Below is a small trained network, with its code and all its weights. Each question gives an input and a target symbol and asks what happens when units are switched off, that is, made to give their printed mean instead of their output.

import numpy as np


def w(rows, s, z=0):
    codes = np.array(rows[::2]) - 128.0
    scale = np.full(codes.shape[1], s)
    scale[-1] = z or s
    return codes * scale


def norm(h):
    return h / np.sqrt((h * h).mean(-1, keepdims=True) + 1e-5)


def f(y):
    return np.maximum(y, 0)


def softmax(a):
    e = np.exp(a - a.max(-1, keepdims=True))
    return e / e.sum(-1, keepdims=True)


def log_softmax(a):
    a = a - a.max(-1, keepdims=True)
    return a - np.log(np.exp(a).sum(-1, keepdims=True))


def net(x, mask):
    ids = ['βδεζηθξπστφ'.index(c) for c in x.split()]
    T = len(ids)
    res = E[ids] + P[:T]
    u = 0
    for l in range(2):
        r = norm(res)
        for j in range(2):
            rows = slice(2 * j, 2 * j + 2)
            q, k, v = (r @ M[l][rows].T for M in (Q, K, V))
            z = softmax(np.where(np.tri(T) > 0, q @ k.T / 2**0.5, -1e9)) @ v
            o = O[l][rows]
            res = res + np.where(mask[u + j], z, o[:, -1]) @ o[:, :-1]
        u += 2
        y = f(norm(res) @ A[l][:, :-1].T + A[l][:, -1])
        res = res + np.where(mask[u : u + 12], y, B[l][:, -1]) @ B[l][:, :-1]
        u += 12
    return log_softmax(norm(res)[-1] @ U[:, :-1].T + U[:, -1])


Q, K, V, O, A, B = {}, {}, {}, {}, {}, {}
E = w([
[245,254,69],'β',
[181,122,183],'δ',
[28,30,214],'ε',
[146,206,83],'ζ',
[21,110,130],'η',
[65,111,126],'θ',
[36,108,200],'ξ',
[190,122,234],'π',
[143,91,137],'σ',
[21,91,175],'τ',
[46,151,187],'φ',
],0.0096)
P = w([
[115,138,61],'0',
[122,225,182],'1',
[112,115,118],'2',
[103,173,239],'3',
[113,115,116],'4',
[182,50,168],'5',
[118,116,116],'6',
[89,199,205],'7',
[117,118,114],'8',
[102,225,190],'9',
[117,117,114],'10',
[179,9,179],'11',
],0.012)
Q[0] = w([
[78,179,183],'L0H1',
[209,86,125],'L0H1',
[133,137,66],'L0H2',
[96,109,5],'L0H2',
],0.025)
K[0] = w([
[143,83,57],'L0H1',
[201,125,224],'L0H1',
[249,239,157],'L0H2',
[251,244,244],'L0H2',
],0.016)
V[0] = w([
[114,173,215],'L0H1',
[10,163,109],'L0H1',
[57,43,57],'L0H2',
[70,141,131],'L0H2',
],0.012)
O[0] = w([
[147,226,122,126],'L0H1',
[247,116,104,233],'L0H1',
[168,87,168,253],'L0H2',
[190,120,120,210],'L0H2',
],0.011,0.008)
A[0] = w([
[57,224,175,174],'L0N1',
[120,96,145,79],'L0N2',
[153,82,115,78],'L0N3',
[190,127,76,84],'L0N4',
[105,97,203,161],'L0N5',
[173,142,84,107],'L0N6',
[134,76,40,150],'L0N7',
[132,99,6,253],'L0N8',
[170,135,196,228],'L0N9',
[116,47,60,130],'L0N10',
[129,178,65,175],'L0N11',
[201,149,150,201],'L0N12',
],0.014,0.0023)
B[0] = w([
[65,121,253,164],'L0N1',
[146,115,110,151],'L0N2',
[113,163,126,177],'L0N3',
[78,103,160,192],'L0N4',
[109,160,162,204],'L0N5',
[117,125,177,173],'L0N6',
[167,131,47,167],'L0N7',
[211,196,148,180],'L0N8',
[72,129,129,255],'L0N9',
[93,85,59,163],'L0N10',
[169,157,140,162],'L0N11',
[98,128,161,244],'L0N12',
],0.027,0.0093)
Q[1] = w([
[102,191,147],'L1H1',
[100,115,6],'L1H1',
[107,166,71],'L1H2',
[135,164,117],'L1H2',
],0.025)
K[1] = w([
[201,118,207],'L1H1',
[110,249,93],'L1H1',
[58,191,136],'L1H2',
[129,188,110],'L1H2',
],0.016)
V[1] = w([
[62,141,152],'L1H1',
[185,109,202],'L1H1',
[143,251,98],'L1H2',
[132,60,9],'L1H2',
],0.017)
O[1] = w([
[132,184,37,198],'L1H1',
[184,3,110,234],'L1H1',
[105,254,122,3],'L1H2',
[10,184,63,60],'L1H2',
],0.0092,0.0074)
A[1] = w([
[118,74,153,148],'L1N1',
[223,42,7,62],'L1N2',
[125,121,118,125],'L1N3',
[143,158,215,88],'L1N4',
[172,131,105,74],'L1N5',
[54,200,16,254],'L1N6',
[157,144,152,125],'L1N7',
[232,4,153,116],'L1N8',
[104,163,176,104],'L1N9',
[28,183,147,128],'L1N10',
[153,131,195,94],'L1N11',
[206,67,54,73],'L1N12',
],0.013,0.0061)
B[1] = w([
[158,126,176,225],'L1N1',
[2,146,110,171],'L1N2',
[134,126,124,131],'L1N3',
[158,192,124,207],'L1N4',
[122,129,89,138],'L1N5',
[238,142,89,157],'L1N6',
[150,137,144,153],'L1N7',
[155,94,53,254],'L1N8',
[89,142,152,181],'L1N9',
[109,106,55,204],'L1N10',
[160,162,144,190],'L1N11',
[43,136,98,159],'L1N12',
],0.036,0.0084)
U = w([
[123,179,122,179],'β',
[114,104,110,252],'δ',
[52,126,179,75],'ε',
[98,202,30,157],'ζ',
[38,102,133,119],'η',
[60,65,63,199],'θ',
[193,63,104,86],'ξ',
[169,186,145,139],'π',
[117,151,20,121],'σ',
[133,1,143,79],'τ',
[228,166,81,69],'φ',
],0.014,0.0029)

Each question gives the input, a string of symbols that net reads in full, and the target symbol t.
The units are the heads (2 rows each of Q, K, V and O) and the neurons (one row each of A and B). Each row of codes is followed by its name. A weight is (code - 128) times the scale printed after its matrix; where a second scale follows, it is the last column's (O, A, B and U).
mask holds one flag per unit, layer by layer, with each layer's heads first. A switched-off unit (its flag False) gives its mean, the last column of its rows in O or B, instead of its output. The means were averaged over made-up inputs and are rounded, as every weight is.
A unit's drop is (log p(t) with every unit on - log p(t) with that unit switched off) / (log p(t) with every unit on - log p(t) with every unit switched off).
The circuit of an input: a set's keep is (log p(t) with only the set's units on - log p(t) with every unit switched off) / (log p(t) with every unit on - log p(t) with every unit switched off). Starting from the 12 units with the biggest drops (on a tie, the unit counted first), units are removed one at a time, each time the one whose removal leaves the highest keep (on an exact tie, the one counted first), for as long as the keep stays at least 0.8.
circuit, biggest first: the units of the circuit, biggest drop first
unit that matters most: the unit with the biggest drop
k most important neurons: the k neurons with the biggest drops, biggest first
top k neurons in layer l: the k neurons of layer l with the biggest drops, biggest first
which heads matter: for each layer, one digit per head in row order, 1 if its drop is at least 0.15 and else 0, layers parted by /
input π δ θ π β π ξ η ξ π δ ζ, target π: circuit, biggest first	(L0H1, L1H2)
input ε τ π ζ δ ξ, target ε: circuit, biggest first	(L0H1)
input θ π ξ θ η τ ξ ε φ σ, target θ: top 2 neurons in layer 0	(L0N8, L0N10)
input θ π θ θ η η φ ε, target θ: 3 most important neurons	(L0N10, L0N7, L0N1)
input η ε ζ φ ζ σ δ η ξ θ ε π, target η: 2 most important neurons	(L0N7, L0N10)
input π π σ ξ τ τ τ ξ τ ζ π σ, target π: circuit, biggest first	(L0H1, L1N4)
input ζ ξ θ τ ε π τ τ, target ζ: circuit, biggest first	(L0N10, L0H1, L1H1, L0N1)
input ε ζ τ τ π η, target ε: circuit, biggest first	(L0H1, L1N8)
input ζ ξ β φ τ τ, target ζ: which heads matter	10 / 01
input τ φ ε τ τ τ π η σ φ, target τ: which heads matter	11 / 01
input ξ ξ δ η, target ξ: which heads matter	10 / 00
input π ε ε τ, target π: which heads matter	00 / 01
input ξ φ π δ τ φ ζ τ θ ζ, target ξ: top 3 neurons in layer 0	(L0N5, L0N8, L0N1)
input θ ξ δ θ π η β δ ζ η ε τ, target θ: which heads matter	11 / 11
input θ π ε ζ π ξ, target θ: which heads matter	11 / 01
input ε σ ζ ζ π δ τ ε τ σ, target ε: 3 most important neurons	(L0N10, L0N7, L1N8)
input θ ε θ θ, target θ: which heads matter	11 / 01
input τ ε η δ ζ ζ ζ ζ π τ, target τ: 3 most important neurons	(L0N8, L0N4, L0N6)
input θ φ β θ β ζ δ τ ξ ξ η τ, target θ: top 2 neurons in layer 0	(L0N10, L0N7)
input ζ ζ π ζ θ ξ, target ζ: unit that matters most	L0H1
input π τ β θ φ π, target π: which heads matter	10 / 01
input ζ σ τ π ε β ε ε π, target ε: which heads matter	10 / 00
input θ τ τ η η ξ θ θ τ π θ, target ζ: unit that matters most	L0H2
input ξ β η τ ε π θ ζ φ, target ξ: 2 most important neurons	(L0N12, L0N3)
input τ η ζ π ε σ π π θ δ, target τ: top 2 neurons in layer 0	(L0N4, L0N8)
input ε π τ η φ η, target ε: 4 most important neurons	(L0N10, L0N7, L1N8, L0N9)
input π ζ ε τ η θ ζ ε φ ξ θ, target ζ: unit that matters most	L0H1
input σ β σ η η φ, target σ: top 2 neurons in layer 1	(L1N6, L1N10)
